Here is a tiny trained network, its code and every weight. The questions are about switching its units off for an input and a target symbol, where a switched-off unit gives its printed mean instead of its output.

import numpy as np


def w(rows, s, z=0):
    codes = np.array(rows[::2]) - 128.0
    scale = np.full(codes.shape[1], s)
    scale[-1] = z or s
    return codes * scale


def f(y):
    return y / 2 * (1 + np.tanh(0.7978845608 * (y + 0.044715 * y**3)))


def softmax(a):
    e = np.exp(a - a.max(-1, keepdims=True))
    return e / e.sum(-1, keepdims=True)


def log_softmax(a):
    a = a - a.max(-1, keepdims=True)
    return a - np.log(np.exp(a).sum(-1, keepdims=True))


def net(x, mask):
    ids = ['ΓΔΞΣΦΨΩαθμπτ'.index(c) for c in x.split()]
    T = len(ids)
    res = E[ids] + P[:T]
    r = res
    for j in range(2):
        rows = slice(2 * j, 2 * j + 2)
        q, k, v = (r @ M[0][rows].T for M in (Q, K, V))
        z = softmax(np.where(np.tri(T) > 0, q @ k.T / 2**0.5, -1e9)) @ v
        o = O[0][rows]
        res = res + np.where(mask[j], z, o[:, -1]) @ o[:, :-1]
    y = f(res @ A[0][:, :-1].T + A[0][:, -1])
    res = res + np.where(mask[2:10], y, B[0][:, -1]) @ B[0][:, :-1]
    return log_softmax(res[-1] @ U[:, :-1].T + U[:, -1])


Q, K, V, O, A, B = {}, {}, {}, {}, {}, {}
E = w([
[62,105,80,160,155],'Γ',
[141,149,88,153,104],'Δ',
[118,187,206,163,93],'Ξ',
[73,110,115,113,143],'Σ',
[113,118,253,113,156],'Φ',
[140,142,73,122,143],'Ψ',
[96,124,115,110,105],'Ω',
[85,136,114,117,125],'α',
[128,142,153,134,170],'θ',
[129,226,100,191,113],'μ',
[92,138,116,128,153],'π',
[88,144,108,121,130],'τ',
],0.022)
P = w([
[16,206,142,123,158],'0',
[58,199,134,109,114],'1',
[72,184,127,121,114],'2',
[88,170,125,124,122],'3',
[90,167,117,142,120],'4',
[83,149,123,156,132],'5',
[89,148,128,176,131],'6',
[91,138,129,189,134],'7',
[98,133,125,200,139],'8',
[102,130,127,215,144],'9',
[103,123,131,227,145],'10',
[105,121,127,240,149],'11',
[107,119,128,244,146],'12',
[99,110,128,254,151],'13',
],0.012)
Q[0] = w([
[251,157,135,90,144],'H0',
[224,163,151,106,118],'H0',
[204,111,110,133,116],'H1',
[33,108,54,160,137],'H1',
],0.012)
K[0] = w([
[99,193,126,23,89],'H0',
[5,138,92,29,110],'H0',
[70,142,157,42,64],'H1',
[184,82,74,183,170],'H1',
],0.013)
V[0] = w([
[139,81,172,134,88],'H0',
[118,131,184,69,240],'H0',
[64,136,206,73,86],'H1',
[193,133,252,189,132],'H1',
],0.011)
O[0] = w([
[104,72,64,251,68,51],'H0',
[131,29,180,102,199,113],'H0',
[102,122,162,252,109,137],'H1',
[142,138,198,111,38,1],'H1',
],0.012,0.0068)
A[0] = w([
[116,86,83,100,50,4],'N0',
[223,60,135,122,165,124],'N1',
[150,92,1,114,202,129],'N2',
[89,86,208,165,127,38],'N3',
[195,247,171,178,124,161],'N4',
[118,133,83,253,203,149],'N5',
[135,124,88,162,109,1],'N6',
[91,182,165,165,165,90],'N7',
],0.0094,0.0092)
B[0] = w([
[17,117,56,151,7,124],'N0',
[87,160,100,139,110,127],'N1',
[145,86,131,145,57,241],'N2',
[94,106,65,119,130,153],'N3',
[104,102,111,123,153,201],'N4',
[85,125,168,78,124,249],'N5',
[126,51,85,98,79,120],'N6',
[182,108,146,59,76,188],'N7',
],0.016,0.014)
U = w([
[163,105,121,78,86,146],'Γ',
[133,155,134,189,69,250],'Δ',
[134,174,202,179,32,165],'Ξ',
[138,98,123,119,116,19],'Σ',
[171,59,129,165,153,134],'Φ',
[255,80,122,87,69,110],'Ψ',
[141,142,157,107,80,43],'Ω',
[166,131,161,110,82,56],'α',
[213,89,164,146,161,189],'θ',
[139,159,87,96,114,66],'μ',
[212,93,127,82,97,53],'π',
[191,155,145,89,74,52],'τ',
],0.0088,0.011)

Each question gives the input, a string of symbols that net reads in full, and the target symbol t.
The units are the heads (2 rows each of Q, K, V and O) and the neurons (one row each of A and B). Each row of codes is followed by its name. A weight is (code - 128) times the scale printed after its matrix; where a second scale follows, it is the last column's (O, A, B and U).
mask holds one flag per unit, heads first, then neurons. A switched-off unit (its flag False) gives its mean, the last column of its rows in O or B, instead of its output. The means were averaged over made-up inputs and are rounded, as every weight is.
A unit's drop is (log p(t) with every unit on - log p(t) with that unit switched off) / (log p(t) with every unit on - log p(t) with every unit switched off).
The circuit of an input: a set's keep is (log p(t) with only the set's units on - log p(t) with every unit switched off) / (log p(t) with every unit on - log p(t) with every unit switched off). Starting from all 10 units, units are removed one at a time, each time the one whose removal leaves the highest keep (on an exact tie, the one counted first), for as long as the keep stays at least 0.8.
units of the circuit, in order: the units of the circuit, biggest drop first
unit that matters most: the unit with the biggest drop
k most important neurons: the k neurons with the biggest drops, biggest first
heads that matter: for each layer, one digit per head in row order, 1 if its drop is at least 0.15 and else 0, layers parted by /
drop when u is switched off: that unit's drop, to one decimal
input Ω Ω α π Ξ Ω Γ Ω τ Ω Ξ Ω Σ, target Ξ: units of the circuit, in order	H0, N5, N4
input Γ μ α α Σ Σ Ξ Ω τ, target Ξ: units of the circuit, in order	H0, N5, N4, N3
input Σ Ω Ω μ Ω, target μ: heads that matter	10
input μ τ Ω Ω μ, target μ: heads that matter	10
input Σ Σ Ξ Δ Ω α τ Δ Γ Γ Ω Γ Γ Ψ, target Ψ: units of the circuit, in order	H1, N2
input Ψ α Σ α μ α, target μ: units of the circuit, in order	H0, N2
input Ξ Ω Δ Σ Σ Ω Ξ Ξ Φ Φ α, target Φ: heads that matter	10
input μ α α Σ Δ Ω, target Δ: units of the circuit, in order	N5, H0
input τ Ξ Ω θ π Ψ Ω α Φ Ξ Ω Ξ τ τ, target Ξ: units of the circuit, in order	H0, N5
input Φ π Ω, target Φ: units of the circuit, in order	H0
input θ Σ Φ Φ Ξ Φ Ω Ξ α Ω Σ Σ, target Ξ: 2 most important neurons	N4, N5
input Σ μ Γ Ψ, target Ψ: units of the circuit, in order	N2, H1
input Σ Ψ θ, target θ: 3 most important neurons	N2, N5, N3
input Σ Ξ Δ π Ψ Ξ Σ Δ Ω Ω, target Δ: unit that matters most	H0
input Ω Φ Φ, target Φ: drop when N3 is switched off	1.4
input α Ξ α, target Ξ: drop when N1 is switched off	0.0
input Ω τ α τ Γ Φ Σ Δ Δ Σ, target Δ: drop when H0 is switched off	0.9
input Ω Σ μ μ τ, target μ: drop when N2 is switched off	0.5
